Below are the code and all the weights of a small trained network. Each question names an input and a class and asks about switching units off, where a switched-off unit gives its printed mean instead of its output.

import numpy as np


def w(rows, s, z=0):
    codes = np.array(rows[::2]) - 128.0
    scale = np.full(codes.shape[1], s)
    scale[-1] = z or s
    return codes * scale


def f(y):
    return np.maximum(y, 0)


def log_softmax(a):
    a = a - a.max(-1, keepdims=True)
    return a - np.log(np.exp(a).sum(-1, keepdims=True))


def net(x, mask):
    res = np.array(x, float).reshape(1, 8) / 4 @ E
    y = f(res @ A[0][:, :-1].T + A[0][:, -1])
    res = res + np.where(mask, y, B[0][:, -1]) @ B[0][:, :-1]
    return log_softmax(res[-1] @ U[:, :-1].T + U[:, -1])


A, B = {}, {}
E = w([
[82,208,101,122,237,93,137,54,145,85,235,138],'x0',
[82,122,97,80,188,178,176,111,83,127,36,113],'x1',
[24,101,74,108,93,67,189,213,162,68,150,126],'x2',
[149,116,253,57,88,139,161,81,104,36,168,69],'x3',
[39,146,189,173,108,122,128,148,36,195,174,89],'x4',
[116,213,122,145,73,219,121,166,104,77,131,208],'x5',
[186,163,130,104,136,130,227,172,122,173,164,128],'x6',
[128,133,127,128,125,123,132,122,127,127,123,126],'x7',
],0.0079)
A[0] = w([
[117,168,89,171,150,90,86,149,126,208,93,150,68],'N0',
[154,124,189,97,117,131,157,93,96,90,136,127,44],'N1',
[57,101,103,99,143,91,150,157,128,94,130,140,100],'N2',
[152,108,162,134,54,112,102,146,165,160,123,142,127],'N3',
[126,141,169,217,93,110,86,157,135,126,185,89,148],'N4',
[137,68,135,85,153,49,123,123,140,175,107,76,62],'N5',
[109,137,87,153,119,102,122,142,137,176,93,180,28],'N6',
[173,92,118,127,128,133,130,104,198,103,115,158,53],'N7',
[136,137,52,174,156,106,117,132,108,122,107,169,55],'N8',
[167,157,141,109,137,152,87,103,103,159,137,89,95],'N9',
[91,225,97,138,212,108,112,65,156,102,208,130,39],'N10',
[135,127,132,103,109,91,141,96,118,107,119,112,79],'N11',
[86,109,102,95,160,214,156,126,69,89,71,114,213],'N12',
[198,150,167,172,156,163,109,81,109,192,106,135,73],'N13',
[51,93,129,189,127,117,7,83,129,50,64,122,62],'N14',
[141,117,118,123,133,127,109,87,169,105,105,152,66],'N15',
[173,125,146,147,151,155,96,101,124,160,126,137,48],'N16',
[109,121,165,94,100,181,127,112,126,67,139,118,82],'N17',
[126,84,136,149,78,150,112,165,98,140,94,107,2],'N18',
[96,210,134,168,84,194,109,149,137,63,130,197,67],'N19',
[155,178,137,173,149,141,126,91,147,153,117,118,89],'N20',
[127,128,188,83,87,100,139,104,102,74,141,96,64],'N21',
[157,62,126,125,65,145,121,204,99,136,69,120,48],'N22',
[100,125,139,131,174,125,131,97,157,105,164,130,60],'N23',
[171,174,138,130,157,146,130,92,125,165,159,125,117],'N24',
[63,97,124,128,103,146,163,140,191,103,134,105,25],'N25',
[173,72,136,135,87,167,110,141,137,167,86,101,50],'N26',
[192,165,160,114,106,94,136,186,161,149,180,134,140],'N27',
[168,121,104,110,121,109,108,99,186,76,86,162,58],'N28',
[122,147,114,87,204,143,173,139,87,147,93,120,185],'N29',
[119,131,113,115,91,74,142,181,123,100,163,130,127],'N30',
[115,133,86,182,165,136,97,147,191,180,118,166,33],'N31',
[190,126,70,74,154,146,119,114,177,67,123,146,85],'N32',
[118,78,125,130,167,89,100,100,189,182,138,55,64],'N33',
[152,132,140,141,150,147,96,76,88,150,128,174,65],'N34',
[87,166,169,156,116,136,108,113,69,200,151,91,80],'N35',
[112,156,131,98,135,129,210,126,75,175,106,115,150],'N36',
[96,155,148,151,121,124,168,125,52,179,181,129,99],'N37',
[159,143,108,167,104,99,102,122,162,119,199,151,186],'N38',
[180,138,120,87,141,136,187,145,166,137,124,153,133],'N39',
[160,148,146,69,113,155,136,130,166,86,149,81,84],'N40',
[83,157,95,133,108,67,177,196,162,93,143,120,58],'N41',
[174,131,124,159,159,147,107,94,85,127,142,130,39],'N42',
[113,176,126,134,195,96,124,97,98,95,167,137,21],'N43',
[144,59,136,143,160,73,111,125,168,152,162,86,143],'N44',
[166,148,96,162,140,141,194,175,133,181,133,133,111],'N45',
[136,202,126,120,91,167,70,194,123,106,151,179,120],'N46',
[31,112,181,181,129,125,102,152,71,148,131,103,42],'N47',
],0.011,0.0067)
B[0] = w([
[156,89,156,79,184,99,81,157,60,75,189,73,216],'N0',
[145,86,161,104,160,120,74,188,45,87,156,100,183],'N1',
[141,36,89,118,53,187,127,108,143,108,130,142,195],'N2',
[89,113,187,149,184,86,153,82,145,150,92,194,203],'N3',
[91,95,134,190,161,141,89,76,135,152,111,145,215],'N4',
[185,219,93,129,98,203,164,103,78,206,174,143,204],'N5',
[168,108,163,94,128,112,58,138,63,79,164,117,176],'N6',
[124,143,101,173,128,81,93,187,182,142,154,115,176],'N7',
[174,122,178,110,163,117,78,159,87,107,164,91,183],'N8',
[86,41,47,98,55,162,131,103,141,53,132,149,183],'N9',
[78,151,238,32,89,32,142,183,110,180,18,216,251],'N10',
[179,146,126,116,118,135,110,148,77,146,138,116,151],'N11',
[128,86,144,214,156,121,91,23,124,195,148,162,235],'N12',
[123,59,64,78,36,162,180,153,163,55,148,119,226],'N13',
[91,145,188,185,252,198,208,72,171,2,66,69,213],'N14',
[139,137,111,153,118,133,82,190,205,120,121,110,159],'N15',
[90,63,68,88,63,153,165,143,121,86,165,144,175],'N16',
[173,140,162,104,166,104,86,161,72,132,177,95,184],'N17',
[112,163,175,76,93,65,123,169,132,163,75,181,174],'N18',
[252,197,47,136,90,175,195,102,57,210,150,124,216],'N19',
[104,76,104,110,77,163,152,116,126,102,131,122,177],'N20',
[194,95,157,78,188,77,67,173,61,99,182,88,200],'N21',
[69,173,183,46,98,46,149,144,129,154,55,186,214],'N22',
[102,122,144,90,105,69,134,155,102,167,74,145,169],'N23',
[115,79,111,114,111,175,156,119,154,94,95,125,198],'N24',
[128,47,91,68,60,162,121,139,134,105,204,162,161],'N25',
[38,135,172,108,115,86,149,166,112,153,63,178,196],'N26',
[67,88,143,181,204,116,120,34,147,144,142,142,206],'N27',
[116,168,55,172,103,76,82,158,183,155,157,107,186],'N28',
[93,86,162,205,160,147,112,58,109,156,143,184,218],'N29',
[77,70,99,118,86,171,147,98,125,82,136,132,191],'N30',
[149,60,176,89,199,54,79,174,25,94,202,92,199],'N31',
[102,190,101,191,80,81,84,157,202,184,153,96,209],'N32',
[221,219,70,120,100,173,168,119,76,141,135,135,205],'N33',
[118,88,101,110,42,186,133,135,146,115,146,132,178],'N34',
[113,176,37,184,137,88,94,207,213,136,159,105,212],'N35',
[110,130,151,193,184,141,118,82,186,129,110,107,204],'N36',
[148,211,115,171,112,112,87,158,209,101,101,79,206],'N37',
[71,77,175,184,192,137,100,3,129,171,99,135,220],'N38',
[109,195,113,172,197,122,104,132,226,105,125,93,187],'N39',
[99,129,167,132,168,97,95,165,80,106,163,84,183],'N40',
[89,38,57,84,40,200,172,139,161,81,156,133,202],'N41',
[120,71,91,109,96,148,147,147,146,135,136,132,163],'N42',
[100,159,178,62,84,63,144,159,134,164,54,205,187],'N43',
[204,201,90,142,150,206,210,86,77,168,114,135,220],'N44',
[101,150,203,105,189,109,140,132,89,48,160,58,194],'N45',
[193,177,91,135,159,204,192,105,81,181,98,117,211],'N46',
[153,184,60,142,103,101,78,190,232,161,185,109,203],'N47',
],0.0065,0.011)
U = w([
[92,146,182,52,92,79,149,165,133,173,52,192,101],'0',
[157,98,155,87,165,116,58,174,50,101,205,57,104],'1',
[107,33,76,91,34,190,165,126,173,90,157,123,104],'2',
[124,200,85,179,115,115,63,186,255,155,157,75,108],'3',
[204,211,92,132,122,193,206,93,66,195,139,123,103],'4',
[102,134,164,154,190,162,181,91,175,85,106,82,252],'5',
[100,61,140,198,164,137,88,11,148,187,127,160,96],'6',
],0.0084,0.018)

Each question gives the input, the list of numbers given to net, and the class t.
The units are the neurons (one row each of A and B). Each row of codes is followed by its name. A weight is (code - 128) times the scale printed after its matrix; where a second scale follows, it is the last column's (A, B and U).
mask holds one flag per neuron, in row order. A switched-off neuron (its flag False) gives its mean, the last column of its row in B, instead of its output. The means were averaged over made-up inputs and are rounded, as every weight is.
A unit's drop is (log p(t) with every unit on - log p(t) with that unit switched off) / (log p(t) with every unit on - log p(t) with every unit switched off).
The circuit of an input: a set's keep is (log p(t) with only the set's units on - log p(t) with every unit switched off) / (log p(t) with every unit on - log p(t) with every unit switched off). Starting from the 12 units with the biggest drops (on a tie, the unit counted first), units are removed one at a time, each time the one whose removal leaves the highest keep (on an exact tie, the one counted first), for as long as the keep stays at least 0.8.
circuit, biggest first: the units of the circuit, biggest drop first
unit that matters most: the unit with the biggest drop
top k neurons: the k neurons with the biggest drops, biggest first
drop of u: that unit's drop, to one decimal
input [-8,-4,-2,3,8,4,3,-5], class 0: top 4 neurons : (N22 N18 N26 N3)
input [7,2,8,-6,-1,0,6,-8], class 2: unit that matters most : N41
input [3,7,-6,5,4,2,3,-8], class 6: top 3 neurons : (N12 N29 N36)
input [7,6,-5,-5,-1,-3,-8,-2], class 5: top 4 neurons : (N14 N22 N26 N18)
input [8,8,3,-6,-7,6,5,-1], class 0: top 2 neurons : (N10 N43)
input [4,7,7,1,-4,-3,3,0], class 2: top 2 neurons : (N41 N2)
input [0,-7,-3,-6,-5,-2,-7,5], class 5: top 2 neurons : (N14 N12)
input [-1,3,2,0,-4,-7,-7,-1], class 4: top 2 neurons : (N5 N33)
input [-3,8,-3,-8,8,-2,-7,7], class 1: top 3 neurons : (N0 N31 N6)
input [-6,-1,6,-4,8,7,6,1], class 3: top 4 neurons : (N47 N37 N35 N10)
input [0,-6,-3,-7,-1,4,-4,3], class 1: top 2 neurons : (N31 N0)
input [-5,7,-2,3,7,-7,-2,0], class 3: circuit, biggest first : (N47 N35)
input [-2,-6,1,3,1,4,-3,8], class 6: circuit, biggest first : (N4 N38)
input [2,-3,-3,-8,-7,-7,-2,-2], class 1: unit that matters most : N31
input [-7,-5,0,4,4,7,-5,5], class 0: top 4 neurons : (N22 N18 N3 N44)
input [-6,7,2,-3,-1,1,2,6], class 6: top 3 neurons : (N12 N10 N29)
input [5,-8,3,1,-6,3,7,4], class 6: top 3 neurons : (N38 N27 N14)
input [-1,-7,2,3,8,-7,8,3], class 3: top 2 neurons : (N37 N35)
input [7,1,2,-1,-8,-6,-3,-2], class 3: top 2 neurons : (N32 N28)
input [-3,0,7,7,8,-5,-4,-2], class 3: circuit, biggest first : (N47)
input [0,4,5,8,3,-2,-6,3], class 1: drop of N21 : 0.1
input [0,-7,0,-4,5,-3,7,4], class 5: drop of N37 : 0.8
input [-3,6,-4,-6,1,-6,6,-8], class 1: drop of N46 : 0.2
input [5,-1,2,2,-7,-4,-2,8], class 3: drop of N32 : 0.2
